Below is a small trained network, with its code and all its weights. Each question gives an input and a target symbol and asks what happens when units are switched off, that is, made to give their printed mean instead of their output.

import numpy as np


def w(rows, s, z=0):
    codes = np.array(rows[::2]) - 128.0
    scale = np.full(codes.shape[1], s)
    scale[-1] = z or s
    return codes * scale


def f(y):
    return np.maximum(y, 0)


def softmax(a):
    e = np.exp(a - a.max(-1, keepdims=True))
    return e / e.sum(-1, keepdims=True)


def log_softmax(a):
    a = a - a.max(-1, keepdims=True)
    return a - np.log(np.exp(a).sum(-1, keepdims=True))


def net(x, mask):
    ids = ['δεθμψω'.index(c) for c in x.split()]
    T = len(ids)
    res = E[ids] + P[:T]
    u = 0
    for l in range(3):
        q, k, v = (res @ M[l].T for M in (Q, K, V))
        z = softmax(np.where(np.tri(T) > 0, q @ k.T / 3**0.5, -1e9)) @ v
        res = res + np.where(mask[u], z, O[l][:, -1]) @ O[l][:, :-1]
        u += 1
        y = f(res @ A[l][:, :-1].T + A[l][:, -1])
        res = res + np.where(mask[u : u + 4], y, B[l][:, -1]) @ B[l][:, :-1]
        u += 4
    return log_softmax(res[-1] @ U[:, :-1].T + U[:, -1])


Q, K, V, O, A, B = {}, {}, {}, {}, {}, {}
E = w([
[171,41,133,50],'δ',
[59,121,85,165],'ε',
[98,171,91,26],'θ',
[132,246,74,52],'μ',
[170,138,104,175],'ψ',
[179,100,114,103],'ω',
],0.012)
P = w([
[88,194,176,109],'0',
[105,178,147,123],'1',
[113,152,100,130],'2',
[134,142,62,147],'3',
[150,81,3,164],'4',
[125,136,132,131],'5',
],0.0068)
Q[0] = w([
[84,188,173,135],'L0H0',
[75,197,2,110],'L0H0',
[213,224,94,10],'L0H0',
],0.024)
K[0] = w([
[96,181,77,118],'L0H0',
[101,69,55,247],'L0H0',
[215,74,5,64],'L0H0',
],0.02)
V[0] = w([
[193,204,111,250],'L0H0',
[223,86,218,112],'L0H0',
[56,137,145,193],'L0H0',
],0.011)
O[0] = w([
[149,191,254,53,24],'L0H0',
[253,73,84,73,40],'L0H0',
[154,145,218,142,2],'L0H0',
],0.0095,0.0032)
A[0] = w([
[159,24,178,126,53],'L0N0',
[93,149,164,142,23],'L0N1',
[161,145,177,212,59],'L0N2',
[188,128,130,249,252],'L0N3',
],0.012,0.0033)
B[0] = w([
[71,198,78,177,205],'L0N0',
[149,104,95,197,253],'L0N1',
[131,96,118,78,192],'L0N2',
[130,176,247,65,230],'L0N3',
],0.013,0.0032)
Q[1] = w([
[145,136,144,190],'L1H0',
[118,38,112,160],'L1H0',
[12,252,204,201],'L1H0',
],0.014)
K[1] = w([
[127,69,152,119],'L1H0',
[88,74,207,100],'L1H0',
[146,77,249,161],'L1H0',
],0.017)
V[1] = w([
[145,121,34,140],'L1H0',
[115,212,63,134],'L1H0',
[187,254,11,122],'L1H0',
],0.0023)
O[1] = w([
[189,127,185,156,203],'L1H0',
[168,103,125,110,223],'L1H0',
[252,134,167,108,251],'L1H0',
],0.0029,0.0026)
A[1] = w([
[200,130,87,40,1],'L1N0',
[70,17,186,112,99],'L1N1',
[255,68,147,97,69],'L1N2',
[159,149,178,102,99],'L1N3',
],0.0097,0.003)
B[1] = w([
[252,26,190,175,254],'L1N0',
[122,203,139,137,148],'L1N1',
[2,147,90,103,199],'L1N2',
[156,83,180,126,171],'L1N3',
],0.0097,0.005)
Q[2] = w([
[168,138,36,130],'L2H0',
[154,148,109,4],'L2H0',
[27,54,109,89],'L2H0',
],0.019)
K[2] = w([
[136,99,31,69],'L2H0',
[217,125,171,28],'L2H0',
[202,247,69,138],'L2H0',
],0.015)
V[2] = w([
[20,2,119,5],'L2H0',
[228,251,54,99],'L2H0',
[125,97,144,164],'L2H0',
],0.0098)
O[2] = w([
[54,10,149,121,175],'L2H0',
[140,184,55,45,146],'L2H0',
[114,117,146,161,245],'L2H0',
],0.013,0.0011)
A[2] = w([
[204,125,153,132,125],'L2N0',
[139,86,50,178,2],'L2N1',
[6,121,123,97,64],'L2N2',
[151,142,232,52,122],'L2N3',
],0.012,0.008)
B[2] = w([
[70,100,103,117,175],'L2N0',
[213,253,132,163,254],'L2N1',
[60,116,189,91,186],'L2N2',
[205,153,179,79,214],'L2N3',
],0.016,0.0078)
U = w([
[208,128,93,153,98],'δ',
[117,144,177,187,120],'ε',
[62,133,133,79,135],'θ',
[98,201,94,71,74],'μ',
[169,130,183,77,93],'ψ',
[154,1,84,97,254],'ω',
],0.005,0.0076)

Each question gives the input, a string of symbols that net reads in full, and the target symbol t.
The units are the heads (3 rows each of Q, K, V and O) and the neurons (one row each of A and B). Each row of codes is followed by its name. A weight is (code - 128) times the scale printed after its matrix; where a second scale follows, it is the last column's (O, A, B and U).
mask holds one flag per unit, layer by layer, with each layer's heads first. A switched-off unit (its flag False) gives its mean, the last column of its rows in O or B, instead of its output. The means were averaged over made-up inputs and are rounded, as every weight is.
A unit's drop is (log p(t) with every unit on - log p(t) with that unit switched off) / (log p(t) with every unit on - log p(t) with every unit switched off).
unit that matters most: the unit with the biggest drop
k most important neurons: the k neurons with the biggest drops, biggest first
top k neurons in layer l: the k neurons of layer l with the biggest drops, biggest first
drop of u: that unit's drop, to one decimal
input ε θ δ μ, target δ: unit that matters most => L0H0
input ε μ δ θ θ, target θ: 2 most important neurons => [L2N2; L0N0]
input μ ω μ ω, target μ: top 3 neurons in layer 0 => [L0N0; L0N2; L0N3]
input δ ω δ θ θ, target θ: 3 most important neurons => [L2N2; L0N1; L0N0]
input μ δ θ, target δ: 3 most important neurons => [L2N1; L1N0; L0N3]
input ω ψ θ μ, target θ: 3 most important neurons => [L1N0; L2N1; L2N2]
input ψ θ μ, target θ: 3 most important neurons => [L1N0; L2N1; L0N0]
input ω δ ψ, target ψ: 2 most important neurons => [L2N3; L0N3]
input δ δ δ ω θ ψ, target ψ: 2 most important neurons => [L0N3; L2N3]
input δ ω θ, target ω: top 2 neurons in layer 1 => [L1N0; L1N2]
input ω θ δ μ δ, target δ: 3 most important neurons => [L2N1; L1N0; L0N0]
input θ ω ω μ μ, target μ: top 2 neurons in layer 1 => [L1N0; L1N3]
input ψ ε ε θ δ ω, target ω: 4 most important neurons => [L0N3; L1N0; L0N1; L0N0]
input μ μ μ μ ψ θ, target ψ: top neuron in layer 0 => [L0N0]
input ψ ψ δ ω ω μ, target ω: top 2 neurons in layer 0 => [L0N3; L0N0]
input θ μ ψ ω, target ω: top 3 neurons in layer 0 => [L0N1; L0N0; L0N3]
input ψ ψ δ μ, target δ: drop of L0N0 => 0.2
input μ μ θ ω ε θ, target ε: drop of L0H0 => 2.1
input ε ψ θ δ ε θ, target ε: drop of L2H0 => 0.7
input θ δ μ θ, target μ: most important neuron => [L0N3]
